Below is a small trained network, with its code and all its weights. Each question gives an input and a class and asks what happens when units are switched off, that is, made to give their printed mean instead of their output.

import numpy as np


def w(rows, s, z=0):
    codes = np.array(rows[::2]) - 128.0
    scale = np.full(codes.shape[1], s)
    scale[-1] = z or s
    return codes * scale


def f(y):
    return np.maximum(y, 0)


def log_softmax(a):
    a = a - a.max(-1, keepdims=True)
    return a - np.log(np.exp(a).sum(-1, keepdims=True))


def net(x, mask):
    res = np.array(x, float).reshape(1, 6) / 4 @ E
    y = f(res @ A[0][:, :-1].T + A[0][:, -1])
    res = res + np.where(mask, y, B[0][:, -1]) @ B[0][:, :-1]
    return log_softmax(res[-1] @ U[:, :-1].T + U[:, -1])


A, B = {}, {}
E = w([
[142,129,149,150,154,138,124,105,131,122],'x0',
[170,188,254,47,45,199,24,226,202,13],'x1',
[126,111,129,140,108,136,129,137,128,125],'x2',
[225,53,82,213,215,194,232,224,117,31],'x3',
[143,126,124,132,128,122,127,116,123,124],'x4',
[189,213,47,137,91,223,48,192,30,200],'x5',
],0.0037)
A[0] = w([
[7,223,191,29,18,53,16,10,131,233,163],'n1',
[87,101,41,148,205,85,188,56,97,235,43],'n2',
[122,184,199,71,76,170,70,180,227,63,28],'n3',
[45,33,233,102,215,19,242,53,254,25,188],'n4',
[126,174,231,34,75,164,48,189,189,33,3],'n5',
[43,111,42,189,189,73,197,49,70,205,30],'n6',
[93,93,47,211,154,45,205,34,91,237,22],'n7',
],0.0035,0.0022)
B[0] = w([
[48,217,63,242,217,180,223,236,6,230,253],'n1',
[202,26,179,65,73,42,62,26,214,41,180],'n2',
[182,90,200,109,65,57,51,29,201,90,183],'n3',
[53,165,49,81,233,216,233,210,8,109,222],'n4',
[253,63,209,83,50,43,49,17,209,103,193],'n5',
[203,21,211,67,43,64,24,38,217,56,183],'n6',
[252,26,212,77,50,55,36,57,232,58,186],'n7',
],0.004,0.0048)
U = w([
[242,44,218,55,36,45,14,2,242,61,15],'0',
[31,173,27,86,238,223,222,185,20,134,254],'1',
[52,203,90,239,211,172,241,198,39,175,189],'2',
],0.0036,0.0027)

Each question gives the input, the list of numbers given to net, and the class t.
The units are the neurons (one row each of A and B). Each row of codes is followed by its name. A weight is (code - 128) times the scale printed after its matrix; where a second scale follows, it is the last column's (A, B and U).
mask holds one flag per neuron, in row order. A switched-off neuron (its flag False) gives its mean, the last column of its row in B, instead of its output. The means were averaged over made-up inputs and are rounded, as every weight is.
A unit's drop is (log p(t) with every unit on - log p(t) with that unit switched off) / (log p(t) with every unit on - log p(t) with every unit switched off).
The circuit of an input: a set's keep is (log p(t) with only the set's units on - log p(t) with every unit switched off) / (log p(t) with every unit on - log p(t) with every unit switched off). Starting from all 7 units, units are removed one at a time, each time the one whose removal leaves the highest keep (on an exact tie, the one counted first), for as long as the keep stays at least 0.8.
circuit, biggest first: the units of the circuit, biggest drop first
k most important neurons: the k neurons with the biggest drops, biggest first
drop of u: that unit's drop, to one decimal
input [-2,-8,3,-5,-8,6], class 0: circuit, biggest first	(n7; n6)
input [-7,3,5,1,2,-8], class 1: circuit, biggest first	(n4)
input [-4,3,8,-4,-3,-4], class 1: circuit, biggest first	(n1; n4)
input [-4,-8,1,-7,-1,6], class 0: 3 most important neurons	(n7; n6; n2)
input [8,-7,3,4,-5,-5], class 0: circuit, biggest first	(n7; n6)
input [-2,-7,-3,-6,-4,-1], class 0: 3 most important neurons	(n7; n6; n2)
input [-7,-6,-3,-4,1,4], class 0: 3 most important neurons	(n7; n6; n2)
input [-6,-4,0,0,6,2], class 0: circuit, biggest first	(n1; n4)
input [7,3,3,-6,3,3], class 2: drop of n6	0.1
input [7,3,-3,-8,-3,-1], class 2: drop of n1	0.9
input [-2,1,-5,-7,-8,-3], class 2: drop of n1	0.3
